Here is a tiny trained network, its code and every weight. The questions are about switching its units off for an input and a target symbol, where a switched-off unit gives its printed mean instead of its output.

import numpy as np


def w(rows, s, z=0):
    codes = np.array(rows[::2]) - 128.0
    scale = np.full(codes.shape[1], s)
    scale[-1] = z or s
    return codes * scale


def norm(h):
    return h / np.sqrt((h * h).mean(-1, keepdims=True) + 1e-5)


def f(y):
    return y / 2 * (1 + np.tanh(0.7978845608 * (y + 0.044715 * y**3)))


def softmax(a):
    e = np.exp(a - a.max(-1, keepdims=True))
    return e / e.sum(-1, keepdims=True)


def log_softmax(a):
    a = a - a.max(-1, keepdims=True)
    return a - np.log(np.exp(a).sum(-1, keepdims=True))


def net(x, mask):
    ids = ['αδεθλμξτφψω'.index(c) for c in x.split()]
    T = len(ids)
    res = E[ids] + P[:T]
    u = 0
    for l in range(2):
        q, k, v = (norm(res) @ M[l].T for M in (Q, K, V))
        z = softmax(np.where(np.tri(T) > 0, q @ k.T / 2**0.5, -1e9)) @ v
        res = res + np.where(mask[u], z, O[l][:, -1]) @ O[l][:, :-1]
        u += 1
        y = f(norm(res) @ A[l][:, :-1].T + A[l][:, -1])
        res = res + np.where(mask[u : u + 8], y, B[l][:, -1]) @ B[l][:, :-1]
        u += 8
    return log_softmax(norm(res)[-1] @ U[:, :-1].T + U[:, -1])


Q, K, V, O, A, B = {}, {}, {}, {}, {}, {}
E = w([
[145,158,103,128,82,127,167,83,151],'α',
[92,115,158,125,115,117,157,97,116],'δ',
[94,147,146,88,90,106,149,161,140],'ε',
[123,107,99,174,131,166,139,141,154],'θ',
[96,174,94,123,110,99,145,119,122],'λ',
[142,150,101,92,154,146,126,83,122],'μ',
[114,174,181,107,105,159,107,124,102],'ξ',
[122,173,153,134,127,86,142,55,133],'τ',
[109,121,70,144,135,100,154,110,168],'φ',
[113,122,192,91,252,170,115,199,176],'ψ',
[114,163,92,168,159,112,106,111,136],'ω',
],0.026)
P = w([
[212,125,205,157,137,110,29,255,128],'0',
[135,186,100,138,26,91,186,68,53],'1',
[116,169,130,148,32,97,181,88,75],'2',
[112,161,110,145,50,120,171,74,91],'3',
[99,154,124,144,45,120,176,88,96],'4',
[99,148,123,148,47,129,176,82,97],'5',
[87,144,129,151,41,133,175,84,107],'6',
[90,138,123,148,44,138,178,86,114],'7',
[82,139,127,147,52,132,181,83,99],'8',
[83,139,108,144,55,143,180,71,97],'9',
[80,140,109,151,53,150,171,75,106],'10',
[81,136,119,158,63,142,174,74,107],'11',
[86,137,124,153,53,149,177,64,114],'12',
[83,145,111,160,58,156,172,70,108],'13',
],0.0085)
Q[0] = w([
[156,39,122,86,118,53,91,160,69],'0.h0',
[2,144,141,65,147,139,123,91,192],'0.h0',
],0.0067)
K[0] = w([
[2,198,102,165,119,205,204,55,169],'0.h0',
[219,105,163,145,233,93,133,247,124],'0.h0',
],0.0052)
V[0] = w([
[85,173,102,182,83,86,129,110,86],'0.h0',
[254,148,159,127,33,163,132,72,157],'0.h0',
],0.0085)
O[0] = w([
[91,151,122,79,70,110,74,110,113,254],'0.h0',
[69,173,188,118,133,95,140,133,252,144],'0.h0',
],0.014,0.00075)
A[0] = w([
[163,165,180,1,229,165,101,163,115,15],'0.n0',
[161,233,104,128,119,85,60,110,158,117],'0.n1',
[212,136,191,90,120,80,137,84,142,91],'0.n2',
[53,94,120,102,88,153,105,65,119,118],'0.n3',
[172,6,182,182,144,197,155,58,126,2],'0.n4',
[109,147,174,63,78,121,206,152,80,93],'0.n5',
[140,176,140,169,91,122,204,131,149,160],'0.n6',
[210,176,170,118,83,191,93,184,136,93],'0.n7',
],0.0088,0.004)
B[0] = w([
[187,215,193,138,191,156,100,154,144,144],'0.n0',
[139,59,177,185,86,151,157,122,88,189],'0.n1',
[67,63,89,104,148,176,94,89,164,139],'0.n2',
[156,195,100,146,59,74,168,152,104,255],'0.n3',
[20,141,132,86,79,183,198,84,120,177],'0.n4',
[215,124,57,195,164,161,127,117,152,235],'0.n5',
[101,183,101,102,203,122,123,136,89,250],'0.n6',
[123,161,98,102,137,2,170,43,66,124],'0.n7',
],0.0091,0.0064)
Q[1] = w([
[224,79,152,117,131,97,4,196,167],'1.h0',
[118,51,163,90,137,96,77,162,157],'1.h0',
],0.012)
K[1] = w([
[117,249,104,148,63,111,147,75,110],'1.h0',
[55,164,116,120,67,110,134,66,153],'1.h0',
],0.013)
V[1] = w([
[146,81,222,110,96,169,72,7,74],'1.h0',
[189,222,100,2,90,7,18,188,150],'1.h0',
],0.0071)
O[1] = w([
[42,77,75,47,164,138,130,146,70,167],'1.h0',
[110,165,183,139,105,5,158,207,100,2],'1.h0',
],0.016,0.0075)
A[1] = w([
[115,157,119,191,157,141,88,57,93,91],'1.n0',
[217,156,196,255,132,57,224,171,149,37],'1.n1',
[187,134,141,210,141,230,89,138,98,116],'1.n2',
[226,50,93,241,50,126,127,71,167,110],'1.n3',
[87,94,27,177,96,173,82,98,77,81],'1.n4',
[78,5,57,88,171,167,150,135,212,80],'1.n5',
[110,163,138,128,148,50,190,234,101,1],'1.n6',
[36,175,101,53,150,115,228,86,116,42],'1.n7',
],0.01,0.0038)
B[1] = w([
[130,102,126,93,143,80,139,148,111,177],'1.n0',
[131,83,118,64,144,175,121,188,135,196],'1.n1',
[60,139,142,88,79,113,132,136,121,197],'1.n2',
[147,99,177,162,112,152,45,150,114,192],'1.n3',
[131,143,117,143,165,93,165,135,186,251],'1.n4',
[172,81,170,70,73,78,160,132,165,200],'1.n5',
[168,112,145,125,154,168,121,3,138,167],'1.n6',
[135,102,149,159,162,141,73,174,117,201],'1.n7',
],0.016,0.011)
U = w([
[124,69,88,25,110,136,100,87,143,19],'α',
[174,133,158,129,223,165,124,170,135,168],'δ',
[186,157,129,191,120,162,76,77,153,156],'ε',
[160,98,183,153,209,80,97,51,129,74],'θ',
[121,141,135,87,58,91,123,95,63,197],'λ',
[132,140,71,149,161,84,158,171,111,250],'μ',
[87,153,164,120,77,108,161,126,207,115],'ξ',
[163,79,122,119,63,149,76,196,94,165],'τ',
[40,76,132,131,119,109,39,144,125,55],'φ',
[255,85,162,155,150,59,169,132,152,163],'ψ',
[122,80,165,215,122,157,196,133,100,104],'ω',
],0.0092,0.0026)

Each question gives the input, a string of symbols that net reads in full, and the target symbol t.
The units are the heads (2 rows each of Q, K, V and O) and the neurons (one row each of A and B). Each row of codes is followed by its name. A weight is (code - 128) times the scale printed after its matrix; where a second scale follows, it is the last column's (O, A, B and U).
mask holds one flag per unit, layer by layer, with each layer's heads first. A switched-off unit (its flag False) gives its mean, the last column of its rows in O or B, instead of its output. The means were averaged over made-up inputs and are rounded, as every weight is.
A unit's drop is (log p(t) with every unit on - log p(t) with that unit switched off) / (log p(t) with every unit on - log p(t) with every unit switched off).
The circuit of an input: a set's keep is (log p(t) with only the set's units on - log p(t) with every unit switched off) / (log p(t) with every unit on - log p(t) with every unit switched off). Starting from the 12 units with the biggest drops (on a tie, the unit counted first), units are removed one at a time, each time the one whose removal leaves the highest keep (on an exact tie, the one counted first), for as long as the keep stays at least 0.8.
units of the circuit, in order: the units of the circuit, biggest drop first
most important unit: the unit with the biggest drop
top k neurons: the k neurons with the biggest drops, biggest first
k most important neurons of layer l: the k neurons of layer l with the biggest drops, biggest first
input λ λ α δ δ δ δ δ α δ μ λ ψ φ, target ψ: top 2 neurons	(0.n0; 1.n4)
input δ δ α ω τ ξ δ φ α ψ δ α α, target ε: units of the circuit, in order	(1.h0; 1.n5)
input τ δ μ, target φ: units of the circuit, in order	(0.h0; 0.n1; 1.h0; 1.n7)
input α φ ξ ω δ δ ξ α τ ω, target ξ: units of the circuit, in order	(0.h0)
input ω δ α δ λ, target μ: 2 most important neurons of layer 0	(0.n1; 0.n3)
input δ ψ α μ λ τ λ α, target ε: units of the circuit, in order	(0.h0; 1.h0; 1.n5)
input λ ε α λ α δ δ ω δ λ α φ λ, target λ: top 2 neurons	(1.n6; 1.n4)
input δ ε τ δ φ λ ψ μ δ ω, target φ: top 3 neurons	(1.n2; 1.n3; 0.n0)
input μ θ ψ δ τ, target θ: 4 most important neurons of layer 0	(0.n3; 0.n6; 0.n0; 0.n2)
input ξ α μ τ, target θ: 4 most important neurons of layer 0	(0.n7; 0.n4; 0.n3; 0.n6)
input μ ψ δ δ ξ, target λ: top 3 neurons	(1.n2; 0.n0; 1.n4)
input δ λ δ μ ω α ψ α α ε θ λ φ, target ψ: units of the circuit, in order	(0.h0; 1.n5; 1.n4)
input ξ δ φ ω, target θ: top 3 neurons	(1.n6; 1.n2; 0.n3)
input δ ψ λ, target μ: most important unit	0.n0
input ω δ δ, target μ: top 2 neurons	(0.n1; 0.n3)
input α φ ψ λ ξ ω, target φ: 3 most important neurons of layer 0	(0.n1; 0.n3; 0.n0)
input τ α φ λ δ ξ, target φ: top 4 neurons	(0.n1; 1.n7; 0.n2; 0.n3)
input λ α φ λ τ δ α θ δ, target λ: 2 most important neurons of layer 0	(0.n3; 0.n1)
input μ ξ ψ α δ λ ξ, target λ: 4 most important neurons of layer 1	(1.n2; 1.n4; 1.n0; 1.n7)
input ξ α λ φ λ δ, target θ: most important unit	1.n6
input ψ λ α ψ δ ψ δ α λ, target ω: top 2 neurons	(0.n3; 1.n3)
